Here is a tiny trained network, its code and every weight. The questions are about switching its units off for an input and a class, where a switched-off unit gives its printed mean instead of its output.

import numpy as np


def w(rows, s, z=0):
    codes = np.array(rows[::2]) - 128.0
    scale = np.full(codes.shape[1], s)
    scale[-1] = z or s
    return codes * scale


def f(y):
    return y / 2 * (1 + np.tanh(0.7978845608 * (y + 0.044715 * y**3)))


def log_softmax(a):
    a = a - a.max(-1, keepdims=True)
    return a - np.log(np.exp(a).sum(-1, keepdims=True))


def net(x, mask):
    res = np.array(x, float).reshape(1, 2) / 4 @ E
    y = f(res @ A[0][:, :-1].T + A[0][:, -1])
    res = res + np.where(mask, y, B[0][:, -1]) @ B[0][:, :-1]
    return log_softmax(res[-1] @ U[:, :-1].T + U[:, -1])


A, B = {}, {}
E = w([
[178,186,157,48,109,147,79,63],'x0',
[99,92,157,175,48,5,115,126],'x1',
],0.018)
A[0] = w([
[110,119,138,146,37,51,108,128,132],'neuron 1',
[180,175,78,81,179,179,113,126,184],'neuron 2',
[145,198,112,85,163,166,111,123,180],'neuron 3',
[127,157,147,174,52,46,128,160,116],'neuron 4',
[150,125,210,100,94,82,64,65,211],'neuron 5',
[130,166,250,114,83,101,96,107,238],'neuron 6',
[82,104,29,179,167,136,157,187,253],'neuron 7',
],0.015,0.0052)
B[0] = w([
[80,90,100,76,96,99,138,123,247],'neuron 1',
[92,163,192,114,173,161,105,71,255],'neuron 2',
[154,160,128,97,146,187,91,127,232],'neuron 3',
[97,95,79,112,93,87,117,85,237],'neuron 4',
[174,76,96,91,124,170,213,171,240],'neuron 5',
[151,102,131,102,97,148,254,198,227],'neuron 6',
[164,177,175,188,131,80,95,101,232],'neuron 7',
],0.018,0.023)
U = w([
[175,165,242,137,111,80,187,251,223],'0',
[72,65,59,81,66,66,171,138,125],'1',
[220,156,158,224,113,24,119,158,111],'2',
[46,81,124,138,92,173,66,159,4],'3',
[98,174,194,107,242,160,24,52,233],'4',
[1,79,127,130,87,16,46,82,85],'5',
[222,110,147,91,124,210,179,148,71],'6',
],0.0097,0.0034)

Each question gives the input, the list of numbers given to net, and the class t.
The units are the neurons (one row each of A and B). Each row of codes is followed by its name. A weight is (code - 128) times the scale printed after its matrix; where a second scale follows, it is the last column's (A, B and U).
mask holds one flag per neuron, in row order. A switched-off neuron (its flag False) gives its mean, the last column of its row in B, instead of its output. The means were averaged over made-up inputs and are rounded, as every weight is.
A unit's drop is (log p(t) with every unit on - log p(t) with that unit switched off) / (log p(t) with every unit on - log p(t) with every unit switched off).
The circuit of an input: a set's keep is (log p(t) with only the set's units on - log p(t) with every unit switched off) / (log p(t) with every unit on - log p(t) with every unit switched off). Starting from all 7 units, units are removed one at a time, each time the one whose removal leaves the highest keep (on an exact tie, the one counted first), for as long as the keep stays at least 0.8.
units of the circuit, in order: the units of the circuit, biggest drop first
top k neurons: the k neurons with the biggest drops, biggest first
drop when u is switched off: that unit's drop, to one decimal
input [-8,-5], class 2: units of the circuit, in order -> neuron 7
input [-2,0], class 2: units of the circuit, in order -> neuron 2; neuron 1; neuron 6
input [-3,0], class 2: top 2 neurons -> neuron 2; neuron 1
input [-6,1], class 2: top 2 neurons -> neuron 7; neuron 2
input [-5,8], class 5: top 4 neurons -> neuron 7; neuron 5; neuron 4; neuron 6
input [-2,2], class 5: top 2 neurons -> neuron 5; neuron 6
input [-8,-6], class 2: top 2 neurons -> neuron 7; neuron 3
input [-3,-2], class 2: top 2 neurons -> neuron 2; neuron 3
input [-6,-4], class 2: top 3 neurons -> neuron 7; neuron 2; neuron 3
input [5,-4], class 4: drop when neuron 2 is switched off -> 0.4
input [-8,-8], class 4: drop when neuron 6 is switched off -> 0.0
input [-3,3], class 5: drop when neuron 6 is switched off -> 0.1
